Here is a tiny trained network, its code and every weight. The questions are about switching its units off for an input and a class, where a switched-off unit gives its printed mean instead of its output.

import numpy as np


def w(rows, s, z=0):
    codes = np.array(rows[::2]) - 128.0
    scale = np.full(codes.shape[1], s)
    scale[-1] = z or s
    return codes * scale


def f(y):
    return np.maximum(y, 0)


def log_softmax(a):
    a = a - a.max(-1, keepdims=True)
    return a - np.log(np.exp(a).sum(-1, keepdims=True))


def net(x, mask):
    res = np.array(x, float).reshape(1, 7) / 4 @ E
    y = f(res @ A[0][:, :-1].T + A[0][:, -1])
    res = res + np.where(mask, y, B[0][:, -1]) @ B[0][:, :-1]
    return log_softmax(res[-1] @ U[:, :-1].T + U[:, -1])


A, B = {}, {}
E = w([
[97,157,30,133,2],'x0',
[153,94,143,133,123],'x1',
[175,105,70,153,91],'x2',
[162,109,103,146,159],'x3',
[164,160,155,191,121],'x4',
[132,124,47,128,135],'x5',
[174,210,109,84,87],'x6',
],0.0094)
A[0] = w([
[146,85,55,150,131,252],'neuron 1',
[104,87,115,84,90,90],'neuron 2',
[34,109,196,176,97,241],'neuron 3',
[154,115,162,58,158,241],'neuron 4',
[90,75,60,82,159,249],'neuron 5',
[93,95,123,89,121,201],'neuron 6',
[110,193,135,72,170,108],'neuron 7',
[159,44,121,170,135,233],'neuron 8',
[133,183,109,157,166,221],'neuron 9',
[116,43,155,213,170,191],'neuron 10',
[128,133,117,37,139,117],'neuron 11',
[168,249,108,172,112,166],'neuron 12',
[189,200,127,147,94,154],'neuron 13',
[103,85,89,119,139,148],'neuron 14',
[181,140,136,103,225,187],'neuron 15',
],0.012,0.0035)
B[0] = w([
[101,233,189,189,74,216],'neuron 1',
[101,143,90,114,145,170],'neuron 2',
[12,78,165,150,124,247],'neuron 3',
[151,240,152,156,75,217],'neuron 4',
[176,236,161,177,68,222],'neuron 5',
[96,188,84,165,106,183],'neuron 6',
[48,164,84,103,163,184],'neuron 7',
[149,180,205,180,81,215],'neuron 8',
[120,187,168,127,64,180],'neuron 9',
[178,93,200,105,56,255],'neuron 10',
[208,141,2,96,122,175],'neuron 11',
[144,35,254,116,62,224],'neuron 12',
[145,51,190,106,59,202],'neuron 13',
[161,144,98,143,36,174],'neuron 14',
[144,150,196,146,119,237],'neuron 15',
],0.0068,0.0089)
U = w([
[47,69,129,160,119,206],'0',
[117,92,102,124,151,14],'1',
[143,47,113,123,152,5],'2',
[155,70,101,141,175,10],'3',
[165,117,150,201,158,31],'4',
[189,183,117,51,120,246],'5',
[65,192,74,246,136,159],'6',
[135,104,181,190,60,182],'7',
],0.013,0.0031)

Each question gives the input, the list of numbers given to net, and the class t.
The units are the neurons (one row each of A and B). Each row of codes is followed by its name. A weight is (code - 128) times the scale printed after its matrix; where a second scale follows, it is the last column's (A, B and U).
mask holds one flag per neuron, in row order. A switched-off neuron (its flag False) gives its mean, the last column of its row in B, instead of its output. The means were averaged over made-up inputs and are rounded, as every weight is.
A unit's drop is (log p(t) with every unit on - log p(t) with that unit switched off) / (log p(t) with every unit on - log p(t) with every unit switched off).
The circuit of an input: a set's keep is (log p(t) with only the set's units on - log p(t) with every unit switched off) / (log p(t) with every unit on - log p(t) with every unit switched off). Starting from the 12 units with the biggest drops (on a tie, the unit counted first), units are removed one at a time, each time the one whose removal leaves the highest keep (on an exact tie, the one counted first), for as long as the keep stays at least 0.8.
circuit, biggest first: the units of the circuit, biggest drop first
most important unit: the unit with the biggest drop
k most important neurons: the k neurons with the biggest drops, biggest first
drop when u is switched off: that unit's drop, to one decimal
input [-6,-4,-1,3,-2,4,2], class 5: circuit, biggest first	neuron 3; neuron 12
input [-2,1,-2,-2,-6,3,1], class 5: circuit, biggest first	neuron 3; neuron 11
input [0,2,-4,-6,-2,-5,2], class 6: 2 most important neurons	neuron 12; neuron 10
input [-1,1,-5,-1,-6,6,2], class 5: circuit, biggest first	neuron 11
input [-2,7,6,4,-4,-7,8], class 5: circuit, biggest first	neuron 3; neuron 10
input [3,-2,-4,-1,0,1,-3], class 6: circuit, biggest first	neuron 12; neuron 10
input [-1,5,-2,0,-2,4,6], class 5: circuit, biggest first	neuron 3; neuron 11
input [-3,6,0,-8,-7,6,3], class 5: 2 most important neurons	neuron 3; neuron 11
input [5,-1,8,6,-6,6,-7], class 6: circuit, biggest first	neuron 12; neuron 1
input [-2,8,4,-1,-3,1,4], class 5: circuit, biggest first	neuron 3; neuron 12
input [6,-1,0,-7,7,0,-5], class 0: 2 most important neurons	neuron 3; neuron 5
input [-1,-5,2,4,-6,5,3], class 6: 2 most important neurons	neuron 10; neuron 1
input [2,2,-5,-4,4,-5,0], class 0: drop when neuron 5 is switched off	0.1
input [-3,5,-3,-6,-5,-7,5], class 6: most important unit	neuron 10
